(in the rows, 128 means zero)
Each row is followed by its class. Each block has new classes.
[125 116 143 118 114 123 139 112 140 111 111  97 125 125 124 133 153  96
 146 135 127 164 137 135 128 124 133 104 117 129 195 134 145 129 118 123
  86 120 129 123 126 151 116 110 150 118 154 114 135 116 107 131 108 118
 130 134 110 128 128 129 128 134 119 123 106 118 119 133 118 137 118 134
 134 104 119 126 126 123 138 131  96 117 125 123  96 119 134 130 140 114
 127 143  96 127 107 110 134 128 125 125 142 146 154 137 134 137 154 124
 119 143 127 130 130 141 127 107 141 165 154 127 117 131 130 130 143 119
 123 123 128 129 138 119 139 119 114 144 125 125 140 122 142 127 124 122
 122 119] : <58>
[128 120 136 111  88 123 152 126 125  99  68 105 113 128 162 130 144 110
 129 121 114 172 157 167 136 117 141  89 114 135 153 139 135 129 124 122
  84 132 129 140 121 176  95 127 143 121 179 121 133 114 122 155 106 142
 136 149 100 140 123 129 129 124 113 128 130 128 118 130 128 122 139 139
 135 102 127 135 143 133 156 127  95 119 132 135  94 121 121 141 134 107
 139 128 127 155 119 111 132 126  87 130 150 126 135 129 137 134 156 140
 116 135 123 133 120 151 110 102 134 142 188 127 100 122 128 139 137 121
 131 136 125 110 158 151 142  79  99 137  97 128 133 131 142 119 128 121
 156  87] : <58>
[111 128 141 140 126 137 143 195 108 110 137 184 139 125  77 115  94 158
 121 120 111 192 124 148 144 103 137  56 162 156 171 141 201 133 120  67
 127 132 120 143 112 116  44 161 166 120  99 169 120 142 111 113 124  91
 137 118 115 146 128 141 164 128 133 119  92 145 150 129 113 128 170 136
 126  94  91 150 144 119 128 142  76 119 126 121  39 131 156 134 163 128
 140  93 103 118  96 125 130 134 126 133 108  84 155 156 138 134  76  82
 120 107 138 159 155 130 121 138 122 103 118 142  62 108 115 112 116 150
 120 165 143 112 182 155 173 131  79 135 162 132 160 122 161 134 143 129
 107  67] : <64>
[130 113 146 178 137 129 139 120 149 111 117 156 119 122 139 135 118 119
 134 129 131 152 159 127 136 109 139 106 124 126  79 127 111 128 133 111
  54 118 131 113 136 146 115 126 130 127 134 103 134 106 118 136 125 183
 115 137 127 134 134 121 124 123 126 116 152 132  91 137 138 140 134 100
 134  88 156 130 143 129 112 129 106 123 133 126 134 122 126 137 130 135
 122 133 145 175 137 127 133 128  88 147 191 130 162 137 133 123 134 123
 135 135 126 130 134 144 125 102 122 113 132 141 125 127 133 118 132 127
 136 131 131 126 172 141 126 125 166 142 133 139 155 134 130 145 126 120
 109 100] : <66>
[121 143 106 201 109 118 131  83 134 133 102 187 113 133 144 126 169  80
 117 128 125 107 147 125 125 103  97  96 100 105 114 127  59 105 118 140
 102 117 110 109 102 142 125 135 111 124 158  71 140 112 119 145 131 141
 113 145 107 145 141 133  97 109 119 114 127 122 112 121 133 136 114 141
 151 135  97 140 145 125 149 128 127 124 122 123 129 132 150 137 128 107
 126 152 120 142 107 100 114 132 113 143 130 183 175 115 136 128 194 118
 124 139 117 122 142 136 126 109 142 121 189 127 141 131 130 140 134 128
 140 124 122 109 148 122 153 133 105 129 127 123 125 130 129 158 111 137
 142 132] : <64>
[121 122 124 109 101 123 134 132 149 104 117 137 127 112 120 125 137 105
 124 124 135 168 133 126 129 102 129 112 127 145 166 136 144 124 161 123
 108 150 116 118 118 141 118 145 129 120 160 119 138 114 129 137 116 141
 133 125 116 137  90 118 117 128 122 134 119 125 118 137 149 131 140 130
 137 107 135 139 125 126 131 132 106 127 141 130 108 131 134 127 131 133
 130 135 124 136 101  95 131 124 116 128 125 132 136 141 138 131 117 133
 138 125 122 133 127 127 124 110 124 151 135 126 102 123 147 125 137 148
 121 128 120 143 151 137 138 128 148 129 128 132 146 117 135 144 127 136
 134 125] : <58>
[116 133 120  92 129 135 110 141 147 145 110  96 175 124 108 126 137 128
 164 128 111 149 104 124 117 166 124 121 130 122 230 132 167 127 118 145
 130 133 126 141 125 132   4 107 145 144 138 136 130 143 147 140 126 150
 120 125 108 139  85 157 139 127 151 124  91 123 141 200  92 138 120 109
 123 109 103 144 126 123 130 123 121 131 134 123  90 124 132 122 152 119
 121 132 122 122 113 133 121 125 162 111 133 165 100 136 124 123 141 121
 131 134 135 127 134 137 130 112 143 150 125 133 112 136 106 118 130 127
 128 127 140 103 102 110 147 114  77 125 115 125  97 150 150 118 133 139
 127 150] : <58>
[122 126 100  63 103 141 127 126 124 122 113  72 138 132 129 131 145 110
 145 118 115 132 123 123 127 130 120 120 117 130 174 129 129 120 126 180
 112 130 131 134 125 173 137 122 134 131 146 120 144 126 101 138 117 118
 130 127 103 126 141 115 129 248 118 144 126 116 151 127  97 126 126 127
 127 105 117 130 134 120 128 103 134 125 149 126 106  98 122 138 132 145
 128 133 122 124 117 134 129 126 137 109 134 116 116 125 126 103 155 127
 129 137 130 127 115 138  98 122 133 155 143 124 123 128 140 139 140 127
 114 120 123 132 120 111 130 105 120 126 106 125 114 138 140 115 140 130
 155 141] : <58>
[146 128 130  95 112 142 129 139 152 114 117 100 130 121 133 114 133 117
 132 133 114 155 114 123 134 126 134 129 122 138 199 130 159 120 140 119
  95 123 126 143 128 147  96 149 148 132 158 135 135 112 135 135 114  76
 135 121 109 143 129 122 135 129 131 123 133 130 121 124 130 135 139 125
 119 103 136 137 141 130 127 137 115 123 121 127 106 123 136 124 141 128
 123 115 116 129 117 124 139 119 127 111 135 116 105 158 126 137 135  88
 123 130 131 128 108 130 134  88 128 153 132 134 110 133 128 128 150 140
 117 105 133 131 129 136 146 116 118 139 108 128 130 137 156 135 129 123
 113 129] : <58>
[115 139 121 135 125 134 141 143 102 121 123 155 130 130  86 123 128 125
 106 114 104 144 130 131 118 121 122  66 139 129 142 125 125 118 124 115
 139 122 115 126 114 136  88 124 104 121 121 137 127 130 116 116 127 102
 125 153 100 136 132 140 127 158 114 125  92 127 151 157 101 135 133 129
 134 101  84 151 131 126 125 124  98 128 130 139  66 127 151 135 108 118
 136 117  96 129 119 118 121 132 132 112 117 134 146 148 133 121 163 112
  98 121 130 125 146 136 132 140 154 120 144 150  99 126 162 130  99 137
 130 150 144 109 130 127 160 126  55 115 130 129 118 117 147 104 143 119
 148 102] : <64>
[135 117 146 149 101 107 153 179 102  82 130 174 105 117 128 124 123 140
  99 122 114 172 129 134 126 112 133   4 148 155 122 146 177 108 127  79
 123 130 118 147 108 161  57 152 142 112 106 168 110 136 122 107 107  92
 126 137 123 166 140 136 135 135 123 108 104 138 165 119 118 142 141 148
 140  86  97 127 143 133 124 130  83 127 129 129  58   9 146 150 162  87
 141  80 106 133 108 118 126 128  85 120 113  70 139 129 187 137 115 102
 108 119 129 157 138 128 127 146 144 100 137 131  65 144  95 134 119 149
 132 179 124 140 186 158 146 136  75 131 146 126 161 122 151 119 138  47
 144  82] : <64>
[126 124 107 175 142 146 118 113 140 121 107 197 132 120 110 193 137 102
 123 140 124 145 148 138 115  85 118  41  89 114 147 131 114 135 108 111
  80 133 122 115 115 135 108 139 143 153 127 124 127 123 132 144 121 129
 142 174  79 170 135 129 129 129 118 115 115 135 125 127 105 145 145 136
 133 115 122 146 162 130 149 146  95 120 126 129  74 132 149 137 156 128
 126 127 123 122 120  93 113 131 135 123 145 171 182 160 134 128 151 115
 135 147 113 132 155 155 126 104 147 154 142 129 119 134 140 135 154 141
 127 137 136  79 142 132 167 115 103 136 150 136 122 141 129 156 125 126
 130 103] : <64>
[114 123 164 145  82 104 141 134 123 122 114 126 131 112 148 109 153 103
 132 101 133 173 150 124 118 121 127  92 135 128 205 142 167 116 136 120
  91 136 133 122 130 156 101 141 155 110 154  99 143 101 122 135 125 150
 143 120 140 152 114 119 131 123 133 117 114 117 141 129 146 117 127 142
 145 151 131 142 145 128 149 128 124 113 132 129 106 128 137 136 125 121
 121 129 112 131 102 101  99 119 108 146 131 145 145 133 137 127 116 129
 133 123 126 148 122 126 113  99 126 133  88 141 117 127 127 111 126 136
 130 145 132 130 172 154 149 134 120 137 124 144 153 120 137 131 116 116
 132 105] : <58>
[105 164 128 143 112 119 148 167 151 126 138 126 137 110 150 122 125 108
 149 131 139 170 143 133 129 131 139 112 160 147 229 130 181 110 128 112
 103 114 105 117 114 111 113 122 142 115 146 143 140 107 128 144 125 152
 147  99 138 147 127 126 134 114 138 122 108 130 124 122 148 132 123 133
 127 111 120 141 142 120 130 127  97 127 140 114 128 123 143 121 143 133
 135 119 129 114 111 105 125 112 150 147 124 159 143 162 132 148  83 113
 143 120 132 141 127 160 122 103 138 137 136 143 107 151 125 121 132 122
 146 138 137 135 175 136 147 132  98 124 137 127 117 115 138 143 123 129
 110 112] : <58>
[154 123 136 122 126 133 147 215 178 143 124 119 125 121 148 157  76 128
 133 138  96 164  67 117 134 153 174 125 169 142 252 126 208 133 125 109
  68   4 119 157 132 123  61 194 179 122 108 122 109 131 123 124 139 114
 142  80 126 194 113 102 136 129 146 140 134 132 126 144 153 140 121 152
  98  85 151 137 121 128 108 152 117 108 124 107 106 121 123 125 118 126
 115 119 120 117 117 152 157 126 102 134 136  97  67 152 130  90  76 132
 154 139 132 155 108 132 143  75 114 111 103 154  84 144 138 124 124 144
 142  94 171 133 124 132 168 115  92 133 131 139 130 159 143 148 117 137
 108 159] : <58>
[135 160 116 165 100 106 134 129 100 121 124 163 125 132 120 100 136 125
 110 113 119 140 107 129 126 111 127 103 130 135 117 134 123 106 133 110
 122 124 114 140 123 133  97 154 124 114 124 119 130 128 128 134 127 102
 111 137 121 133 116 144 117 167 128 131  94 128 164 120 127 129 133 143
 125 116  75 134 134 130 140 119 101 125 144 110 110 123 143 136 138 116
 131  99 111 134  99 116 121 128 120 135 141 111 139 131 136 136 130 130
 134 120 117 148 142 130 131 129 149 103 162 129 112 132 126 139 130 141
 134 153 134 133 159 146 152 141  95 115 145 120 130 124 126 132 135 140
 141 115] : <64>
[125 149  98 194 134 123 126  96 136 129  99 180 108 121 130 131 145 103
 110 140 151 109 131 129 115 106 128  88 118 133 146 111  98 129 119 114
  92 118 117 157 121 129 130 145 125 132 139 118 139 107 134 139 128 127
 122 136 111 146 136 131 120 105 134 123  86 123 100 126 155 128 124 133
 136 123 105 145 142 122 136 139  97 130 134 120 127 127 142 136 134 115
 153 143 125 128 115  97 112 121 130 134 132 171 166 146 132 125 140 121
 148 129 124 127 151 141 131 115 146 126 174 135 142 123 130 118 119 122
 129 138 118 112 146 135 155 130 115 136 145 121 117 127 116 163 120 134
 133 141] : <64>
[124 124 136 135 131 128 140 155 159 105 123 106 132 125 141 131  95 110
 145 120 121 185 127 118 140 125 138 104 146 127 227 129 175 129 124 118
  85 131 119 125 130 139  80 139 156 114 147 122 133 112 114 122 132 132
 131 126 132 153 113 127 147 132 146 131 120 125 132 152 144 148 134 138
 138 106 124 153 131 123 126 136 105 117 123 118 101 119 135 133 135 130
 130 124 117 132 117 111 148 117 120 136 139 134 124 155 138 130 106  93
 132 135 139 136 119 137 128  78 130 130 125 137 104 125 134 132 112 140
 140 122 145 130 164 141 146 113 109 133 132 130 132 112 131 141 120 117
 116 125] : <58>
[132 118 118 184 107 138 161 155 167 113 104 227 123 124 199 132  65 133
 117 129 166 149 154 112 142  93 141 137 124 134  49 107 136 122  73 118
  67 126 134 117 130 130  81 168 146 122 136  27 117 102 123 123 119 155
 119  99 184 156 161  87 104 138 134 136 142 122  80 147 186 142 129 117
 112 145 213 121 139 129 161 155 131 120 122 114 165 120 136 129 134 168
 128 113 144 126 128 124 149 112  69 166 148 178 172 141 153 112  82 128
 186 123 126 123 109 173 125  94  94 158 119 136 133 101 143 140 125 135
 160  90 135  71 144 168 169 143 140 143 181 129 149 143 137 195  88 130
 124 102] : <62>
[124 116 158 202 134 138 134 135 130 129 110 156 126 132 131 157 131 134
 133 123 131 144 154 119 129 129 134 112 128 121 144 126 117 126 128 118
  78 123 135 110 133 143 110 131 131 130 139 107 141 125 151 128 168 131
 131 147 117 135 122 114 135 130 127 119 133 123 130 124 140 125 125 142
 138 129 138 142 141 129 131 140 107 126 131 125 130 127 125 137 126 129
 124 134 126 134 130 120 126 115  96 151 147 147 141 144 135 119 127 136
 137 139 123 140 152 143 123 113 127 134 137 133 145 127 131 115 127 123
 133 140 141 113 156 145 134 134 144 130 141 127 129 136 157 131 125 107
 100 102] : <66>
[116 125 142 168 106 120 148 116 134 116  98 116 133 122 131 123 124 110
 120 128 118 157 151 128 122 119 132  90 113 136 135 156 109 139 125 116
  79 126 123 103 119 170  86  80 139 117 154  68 136 117 119 133 116 144
 130 155 103 130 136 127 141 132 143 121 133 119 104 134 115 141 122 154
 156 112 112 127 148 136 148 131 102 126 118 136 102 129 127 139 128 113
 136 152 123 142 113 101 122 125 127 137 163 147 157 136 151 132 169 127
 116 137 127 135 144 151 126 106 149 128 166 135 114 127 124 127 152 113
 132 149 130  96 153 119 147 105 112 128 126 122 122 115 151 119 121 126
 107  86] : <62>
[121 121 151 183  89 117 143 115 140 105 116 118 132 111 139 130 124 102
 135 120 129 172 157 131 134 102 142  72 135 139 137 138 132 121 129 113
  65 117 128  98 123 151 126 110 128 112 145 106 126 110 108 135 133 137
 136 124 131 143 132 125 140 111 129 122 118 122 103 133 166 140 127 156
 133 128 141 137 115 118 127 125 102 124 122 127  91 127 143 131 124 124
 144 128 120 136 112  91 137 114 108 138 132 129 155 149 140 123 102 114
 113 138 127 133 135 167 127  97 135 125 150 132 114 122 131 131 142 124
 138 142 137 121 187 154 126 128 148 133 130 128 143 142 131 150 111 133
 110  97] : <62>
